(in the rows, 128 means zero)
Here are made-up nodes, facts about them, and rows of numbers that follow some of those facts. Name the node behind each unnamed row.

Some rows with their names:
[155 150  79  76 158 151 199 163 144 145 151  78 104  98 103 161  74 115
 179  72 207  45  93 113  79 156  97 172 174 184 119 149  90 113 135  91
 124 159] -> binik
[ 97 113 173 155 143 140 179 133 118 148 159 103 124 129 116 126 147 138
 161 104 123 148 152  81 128 106  94  80  92 155 105 145 151 110 141 103
 112  82] -> viga
[ 98 115 168 154 143 142 166 127 115 135 142 107 121 127 116 126 147 149
 157 104 114 147 146  84 129 103  96  80  93 147 113 145 165 113 135 107
 128  92] -> stikoba
[ 96 110 175 154 142 142 168 135 118 149 152 113 129 129 113 128 148 138
 163 118 120 148 152  82 126 117  98  80  88 148 109 142 153 114 139 104
 110  79] -> vakil
[ 97 123 178 154 144 124 191 134 150 141 171  84 126 125 131 105 140 117
 152 108 130 150 162  82 143 115  98  83  95 163  94 120 107 134 146 108
  92  80] -> pavigus
[109 142 114  95 118 119  73 145 118 166 125 165 155 127 126 140  92  86
 152 171 104  90 158 147 128 156 161 173 115 109 116 147 105 145 132 133
 102 156] -> dibrok
[ 98 105 161 145 143 136 122  97 161  85 108  95 107 137 151 106 117 171
 147  96 115 148 141 137 152 106 111  84 130 121 118 125 165 160 129 126
 147  95] -> flima
[102 142 100 150 144 139  81 107 102 106 128 106 134 126 121 109 109 142
 173 103  98 133 178  87 138 110  98  81  96 123 106 157 189 114 119 164
 139 165] -> sogrun
[100 152  91 150 146 117  79 100 132  92 142  86 144 120 140  88  91 119
 172 107  97 136 184  94 147 121  99  86 102 127  96 139 161 143 132 188
 123 179] -> bopozek
[101 151  89 150 145 116  80 101 130  90 142  84 142 122 140  89  91 118
 171 106  97 137 181  95 147 123  98  86 104 128  95 142 160 141 129 187
 123 181] -> tudro
[ 97 123 176 155 143 124 190 134 150 140 171  85 124 124 133 106 141 116
 151 107 133 151 162  84 141 115  97  84  98 164  96 123 108 133 147 108
  94  85] -> simen
[183 134 107 156 120 149 143 135 168  76  93  77 138 159 122  87 139 175
 130  96 115 149 149 140 117 114 141  90 122 132 122 112 137 134 145 185
 137  70] -> klemir
[193 129  95 139  93 146 105 158 158 145  96 121 136 158 120 131 125 103
 105 150 146 135 123 186  85 158 188 171 149 112 143 135 104 119 147 149
 124  77] -> plestem
[ 98 114 180 130 116 116 168 161 135 179 170 156 147 131 122 151 126  82
 138 170 173 134 136  96 110 157 151 173 104 148 106 138  92 135 148  94
  68  74] -> laflan
[191 130  92 141  93 146 114 156 158 136  96 113 130 155 123 126 123 104
 105 134 145 137 125 183  87 156 184 172 152 114 138 136 106 117 148 149
 131  80] -> brefluson
[196 149  68  81 155 154 193 157 146 101  95  78 104 102 112 149  74 166
 175  73 198  45  89 189  77 156 144 171 177 183 147 153  91 116 127  94
 154 153] -> rudek
[139 121 128 154 133 151 127 127 132  98  98  95 127 144 112 112 146 175
 150 101 107 144 137 101 117 101 114  82 102 127 135 140 181 112 133 146
 149  87] -> fludozer
[103 128 154 152 145 138 133 113 145  98 117  92 122 121 135 102 133 158
 138 112 104 146 135 107 147 102 106  81 110 132 112 113 141 143 133 145
 151 126] -> nedis
[161 148  88  99 122 123  87 128 110 145 140 185 141 124 115 157 152  91
  94 164 138 117  92 141 149 156 123 167 153 104 164  79  92 113 115  97
 104 139] -> flizaskil

Some facts about the nodes:
bapin (δ mago) (ψ zuskistol)
binik (δ viga) (ψ kletraklam)
bopozek (δ sogrun)
brefluson (δ kipluk) (ψ treti)
bregre (δ brimabrel)
broskubre (δ viflifur)
brubem (δ mitru) (ψ kipluk)
daban (δ stuser) (ψ zetam)
daka (δ trubram) (ψ klovin)
dibrok (δ fako) (ψ kipluk)
dogim (δ trubram)
drakle (δ rukil)
drefak (δ varel)
dreklel (δ stikoba) (ψ zetam)
drozoser (δ fludozer)
drukin (δ drakle) (ψ trefeplas)
fasto (δ deko)
festan (δ trubram) (ψ pliston)
fibedan (δ vustim) (ψ nutal)
flefin (δ drefak) (ψ liplu)
flima (δ rukil)
flizaskil (δ gruklegu) (ψ nipas)
flubon (δ brimabrel) (ψ nutal)
fludrer (δ drefak) (ψ leston)
flurar (δ drozoser)
gafledror (δ nipas) (ψ mago)
gagis (δ fako)
gaskopul (δ vakil) (ψ bopozek)
giklem (δ plupo) (ψ drozoser)
gikliflo (δ rukil) (ψ vakil)
giplur (δ stuser) (ψ gruzas)
gisam (δ trefeplas) (ψ nutal)
grakli (δ trubram) (ψ plupo)
grirel (δ sogrun) (ψ skuplomun)
gropli (δ brimabrel) (ψ sebudrin)
groplike (δ nipas)
gruklegu (δ varel)
gruzas (δ rukil)
kasas (δ trubram) (ψ sebudrin)
katir (δ leston) (ψ kletraklam)
kigratre (δ stikoba) (ψ skuplomun)
kiles (δ plupo)
kipluk (δ fludozer)
klemir (δ mago)
klepim (δ radugak) (ψ melestu)
kletraklam (δ trubram) (ψ zetam)
klovin (δ leston) (ψ varel)
klufel (δ pugrober)
kotan (δ sogrun) (ψ zuskistol)
koten (δ gruklegu) (ψ rukil)
laflan (δ pugrober) (ψ drozoser)
latral (δ mitru)
leker (δ radugak) (ψ varel)
lepan (δ rukil) (ψ nedis)
leston (δ migon)
lidri (δ rukil) (ψ gruklegu)
liflom (δ drozoser) (ψ gruklegu)
liplu (δ mago)
lokir (δ deko) (ψ melestu)
mago (δ fludozer)
malel (δ drakle) (ψ flefin)
melestu (δ stikoba)
mezu (δ fako) (ψ stuser)
mudel (δ fludozer)
nafufar (δ skuplomun) (ψ skuplomun)
nanil (δ vustim) (ψ klepim)
nedis (δ viflifur)
nenar (δ stuser)
netrum (δ deko) (ψ gruklegu)
nezas (δ vustim)
nipas (δ fludozer)
nutal (δ skuplomun) (ψ kletraklam)
nuzuflu (δ stikoba)
pavigus (δ vakil)
pebra (δ mago) (ψ klepim)
peklan (δ viga) (ψ melestu)
petugri (δ trefeplas)
pibral (δ skuplomun) (ψ trubram)
piflem (δ fludozer) (ψ migon)
pigim (δ viga) (ψ radugak)
plestem (δ kipluk) (ψ gafledror)
plevi (δ pugrober) (ψ gisam)
plifen (δ skuplomun) (ψ drozoser)
pliston (δ rukil) (ψ vustim)
plupo (δ stikoba)
pugrober (δ stikoba)
puvoskor (δ mago) (ψ brimabrel)
radugak (δ migon)
refir (δ radugak) (ψ trefeplas)
regin (δ drakle) (ψ varel)
rudek (δ fludozer) (ψ kletraklam)
runom (δ pugrober) (ψ kipluk)
sebudrin (δ stuser)
simen (δ melestu)
skatigril (δ drefak) (ψ mitru)
skavo (δ radugak) (ψ nipas)
skuplomun (δ fako)
sogrun (δ fako)
stobo (δ fako)
stuser (δ deko)
tagamo (δ brimabrel) (ψ pliston)
tekor (δ mitru) (ψ kletraklam)
teli (δ drakle) (ψ zetam)
tena (δ fako) (ψ brimabrel)
teplun (δ mitru) (ψ varel)
tikam (δ stobo) (ψ nutal)
tizusu (δ nipas) (ψ kletraklam)
tratrek (δ vustim) (ψ vakil)
trefeplas (δ varel)
trerur (δ varel) (ψ binik)
treti (δ melestu)
trubram (δ varel)
trukotro (δ stobo)
trutule (δ radugak)
tudro (δ sogrun)
turubem (δ gruklegu) (ψ stuser)
vakil (δ stikoba)
viga (δ stikoba)
virak (δ drakle)
voskur (δ migon)
vuskel (δ drefak) (ψ pavigus)
vustim (δ varel)
vutan (δ kipluk)
zabra (δ skuplomun)
zatrem (δ gruklegu) (ψ pliston)
zavok (δ viga) (ψ drukin)
zetam (δ varel)
zeval (δ drefak)
zito (δ leston) (ψ stuser)
zofepom (δ gruklegu)
zomuk (δ varel)
zupe (δ pugrober) (ψ drakle)
zuplas (δ viga)
zuskistol (δ migon)

Name these rows:
No name comes twice in this set of rows, the named rows included.
[131 148  86  75 156 155 196 137 103 143 102  89 102  97 127 153  74 149
 169 103 191  45  86 187  81 128 109 172 178 183 184 161  91 128 145  98
 175 194] | katir
[159 148  91  90 141 139 114 141 125 135 116 176 127 114 109 158 100  93
 118 127 144  79  94 157 143 154 117 170 152 153 168  84  90 113 117  94
 135 157] | trerur
[ 96  74 174  76 113 129  75 122 159 158  97 180 108 160 152 153  94 113
 143 169 166 123 115 202 152 157 180 172 150  97 163 146 119 184 124  95
 101  67] | drukin
[100  77 156  77 109 124  84 110 160 148 106 174 102 151 157 152  94 108
 125 134 172 137 120 202 153 157 173 172 165  98 147 151 138 154 129  97
 129  76] | malel
[146 149 102  95 128 129  79 139 110 152 125 188 164 131 107 158 150  93
  97 175 133  95  90 148 148 159 132 169 136 102 176  79  90 128 110  96
  85 117] | turubem
[100  94 166  85 116 131  84 135 148 162 101 174 117 143 142 150 101 104
 134 167 144 118 110 190 147 157 173 172 141 104 150 140 107 164 129 100
 114  83] | lidri
[195 149  66  73 159 131 197 128  85  96 148  77 100  99 111 167 160 187
  94  80 202  44  79  84 148 157  89 168 178 183 118 129  92 109  39 117
  65 175] | kletraklam
[ 96  82 167 128 144 135 110  87 168  81 102  95 103 151 160 109 105 178
 156  87 131 150 146 168 153 107 114  85 144 112 125 133 180 176 126 113
 143  74] | virak
[177 147  70  75 156 149 193 150 122 119 109  91 103 100 119 158  74 153
 176  74 191  47  84 172  97 152 122 172 177 184 139 154  90 118 110  93
 164 180] | tekor

The same nodes again, as new rows of numbers:
Named rows:
[182 173 121  64 133 170  33  88 103 190 146 181 137 151 157 137 159 127
 200 136  67 199 127 109 141  61 143 107 207 170 132 159 164  92 141 150] -> pliston
[145 105 133 154 129 139 132 140 136 129 143 136 134 158 119 110 119 134
 128 115 133 120  97 129 127 123 126 136 142 131 144 118 117 140 148 148] -> virak
[123 107 131 149 124 139 121 119 138 114 142 126 143 153 128 107 114 129
 145 111 145 111 122 134 136 130 132 125 135 120 132 122 109 127 130 129] -> zomuk
[141 149 126 117 128 129 134 138 116 130 111 129 120 108 122 146 133 136
 130 121 112 136 153 123 137 131 102 131 125 122 144 129 152 112 124 118] -> skavo
[165 164 202 116 179  95 155 113 118 183  84 105 147 129 190 160 145  59
  82 179 141 126 161 226 192 142 164  92 105 185 104 135 155 198 144 101] -> binik
[127 106 124  98 104 119 161 154 154 148 189 146  84 118  85 100 169 101
 130 213 112 155 137 162  88  61  27 164 105 193 125 104 117 125  90  95] -> teli
[103 106 112  89  92 104 156 154 156 137 177 139  95 102  95 105 172  83
 131 203 125 152 160 161  94  43  43 146 101 184 116 112 112 119  85  86] -> dreklel
[126 105 129 149 119 137 126 137 133 123 138 133 139 147 120 114 117 127
 136 105 147 120 119 131 127 122 139 124 133 121 139 124 117 131 139 137] -> nedis
[116 106 133 156 119 145 125 137 142 125 146 126 129 147 109 127 120 128
 139 111 139 130 123 144 110 130 159 108 132 118 139 121 114 124 155 127] -> nenar
[166 183 103 110  89 154 162  98 107 134  91  92 155  87 148  98 108 192
  86 169  89  87 178  95  43 130 131  84 125 168 105 104  97 123 140 145] -> flubon
[123 116 124 153 118 141 119 142 137 121 138 146 135 139 120 112 113 128
 128 117 145 116 107 140 131 125 141 119 133 113 129 133 113 132 134 139] -> viflifur
[178 160 133 101 143  63 136  98  84  85 143  99 139  89  84 149 139  77
 116 132 119 102 102  98  95  98 154 183 131  97 118 169 148 125 161  67] -> peklan
[115 117 126 158 118 147 119 144 142 122 144 140 127 138 111 122 117 127
 131 120 140 124 110 147 119 129 154 108 133 110 130 132 110 125 146 131] -> deko
[135 121 125 158 113 147 121 154 132 118 129 154 138 132 116 112 111 130
 131 105 146 111 119 145 139 123 128 116 132 107 141 133 123 125 133 133] -> migon
[135 112 127 150 116 142 127 146 129 122 130 139 140 140 117 116 114 131
 136  96 145 119 131 136 135 124 127 123 131 115 149 124 125 124 138 132] -> zuskistol
[121 146 127 114 140 124 126 107 125 125 127 111 122 126 134 142 132 136
 137 139 109 133 139 114 138 139 109 137 131 125 123 126 133 115 114 116] -> tratrek
[139 105 131 152 126 140 130 139 135 127 141 135 136 154 120 111 118 132
 131 113 137 119 104 131 126 123 131 132 139 128 143 119 116 137 146 144] -> flima
[ 99 122 108 139 117 133 133 140 128 127 135 142 122 141 113 128 106 141
 118 110 149 133 101 131 153 143 136 119 112 102 135 122 121 143 118 152] -> drozoser
[153 159 137 106 146  97 128  90  99 100 142 103 128 109 104 143 131 111
 133 141 110 114 121 107 114 132 123 169 128 106 119 150 142 116 131  80] -> nanil

Which node is each row?
No name comes twice in this set of rows, the named rows included.
[159 179 112 111  88 155 159 105 100 141  86 100 158  87 152  91 107 188
  82 171  97  92 186  87  33 138 136  98 131 169  94 111  98 121 133 150] | tikam
[117 142 115 109 134 104 137 129 125 131 113 111 122 111 135 154 144 122
 120 132 110 141 138 110 136 113 120 131 137 128 124 127 137 123 129 128] | zavok
[159 156 124  88 135  94 133  95  88 109 141 114 121 103  92 146 132 113
 123 131 122 128 109 105 107 129 143 163 105 112 129 148 155 133 130  95] | pebra
[140 141 128 118 140 124 135 128 123 138 126 122 116 127 126 142 137 137
 123 139 104 139 121 115 125 130 110 141 135 135 131 123 139 127 132 134] | lepan
[121 115 109 134 110 139 120 130 126 122 143 150 131 140 114 111 109 135
 127 110 156 123  95 137 136 129 150 115 110 114 135 130 120 145 122 147] | mago
[178 162 146 109 144  84 132  94  85  89 155 101 126  95  66 154 135  90
 124 137 113 111 104 109  77 124 160 179 125  93 123 167 151 118 164  57] | lokir
[130 150 107 109 118 115 143 121 124 128 108 105 134 102 141 136 136 140
 110 140 104 122 149 102 107 108 123 117 135 140 117 121 122 121 133 134] | plevi
[ 88 125 124 165 123 144 133 153 145 128 142 128 114 141 103 146 114 136
 123 118 132 141 116 144 130 148 147 105 132  94 133 121 111 122 146 134] | stuser
[102 148 121 118 138 116 148 133 120 138 115 112 109 123 123 164 132 141
 117 130 109 154 144 109 146 149 103 137 126 116 132 115 142 122 119 132] | brubem
[119 135 138 117 133 123 129 133 110 140 118 131 124 120 130 134 133 129
 122 135 123 148 148 106 115 140 126 149 136 132 117 134 141 121 118 129] | pibral
[ 94 126 122 156 130 135 127 129 140 115 138 127 132 149 126 123 105 138
 132 119 139 116 116 132 160 148 115 125 135  96 125 123 106 125 116 135] | gruklegu
[137 150 125 117 127 128 135 139 115 131 110 129 119 110 121 149 132 137
 129 121 112 139 153 122 140 133 100 132 125 120 143 128 152 113 124 119] | refir
[129 123 131 112 150 123 115 109 144 112 115 113 111 109 153 137 151 140
 144 138 107 123 133 114 125 148 113 137 118 136 122 132 139 112 110 114] | daka
[138 142 126 118 141 122 137 128 122 139 125 121 113 127 126 146 137 139
 123 141 101 142 122 112 127 132 108 143 136 133 132 122 140 126 131 134] | gikliflo

Now the same nodes, written a new way:
Named rows:
[125 145 111 145 119 145 120 125 112 119 140 130 110  93 108 116 133 138
 149 117 121 114 117 125 140 137 114] -> vutan
[107 100 119 144  99 130 129 158  95 116 145 114 134  84 119 126 135 146
 171 138 150 140 108 142 118 134 147] -> drefak
[133 139 130 152 112 151 126 127 112 125 135 130 107 101 108 113 140 137
 147 122 127 126 116 110 150 138 114] -> gafledror
[ 99 109 125 114  60 118 144 188 115 100 149 160 158  90  90 116 130 143
 185  93 156 135 130 126 111 152 137] -> gruklegu
[127 134 120 167 129 138 145 115 115 139 126 110 127  97 132 131 120 117
 171 139 125 129 124 115 131 106 134] -> tratrek
[141 137 123 155 151 124 124 121 110 161 138 125 116 138 145 134 110 111
 152 136 119 128 116 136 127 118 154] -> pibral
[142 145 118 151 112 148 135 141 119 131 148 154 120 112 128 121 136 105
 150 135 137 117 134 101 149 131 137] -> drukin
[131 109 132 107  74 130 119 183  70 123 144 188 136 134  85 100 117 153
 165 135 134 136 112 142 155 180 137] -> kipluk
[147  81 111 134  48 164  72 184  39  98  79 119 152 131 129 125 121 110
 138 124 166  38 154 108 109 178 161] -> zetam
[126 139 134 172 123 149 142 114 115 135 122  96 118  90 142 125 140 118
 166 133 139 136 112  96 138 110 125] -> flizaskil
[127 124 107 159 147 143 142 121  98 155 132 127 118 119 131 114 128 122
 124 145 116 139 113 140 147 104 138] -> laflan
[ 89 134  89 142 169 125  97 110  99 169 138  91 106 126 129 159 139 185
 181 202 158  48 112 125 102  77 112] -> daka
[126 125 131 164 109 150 128 134 109 134 123 114 119  99 131 126 135 120
 173 124 143 118 119  81 135 127 123] -> dogim
[136 145 121 150 109 144 127 131 102 148 125 129 121 125 131 122 128 109
 165 137 136 119 112  81 139 143 137] -> fasto
[131 121 118 155 148 155 115 117 101 122 144 111  93  84 114 112 140 154
 125 125 122 126 113 153 155 119 114] -> piflem
[106 127  94  97 103 133 123 189 102 120 151 123 136 105 108 102 130 117
 166 110 176 143  91 119 152 173 138] -> radugak
[141  75  85 185 147 133  86  98 103  78 192  82  46 115 113  86  97  84
 150 158 139 139  92 100  64 101 161] -> zatrem
[141 164  99 156 110 153 104 110  78 115  73  52 137  98 164 132 130  98
 118 148 136  88 138 131 126 144 159] -> flubon
[134 127  98 126 109 126 121 160 105 137 145 162 129 131 101 114 103 111
 165 115 122 102 137 130 127 137 154] -> nedis

Rows to name:
No name comes twice in this set of rows, the named rows included.
[142  36 102 158  91 126  73 155  60  82 187 128  68 147  99  77  95  89
 173 176 167 145  79  87  58 144 185] | vustim
[ 51  98  97 100  89 117  79 179  88 129 160 130 118 118  90 149 173 234
 190 166 212  37 107 110  72 120  95] | varel

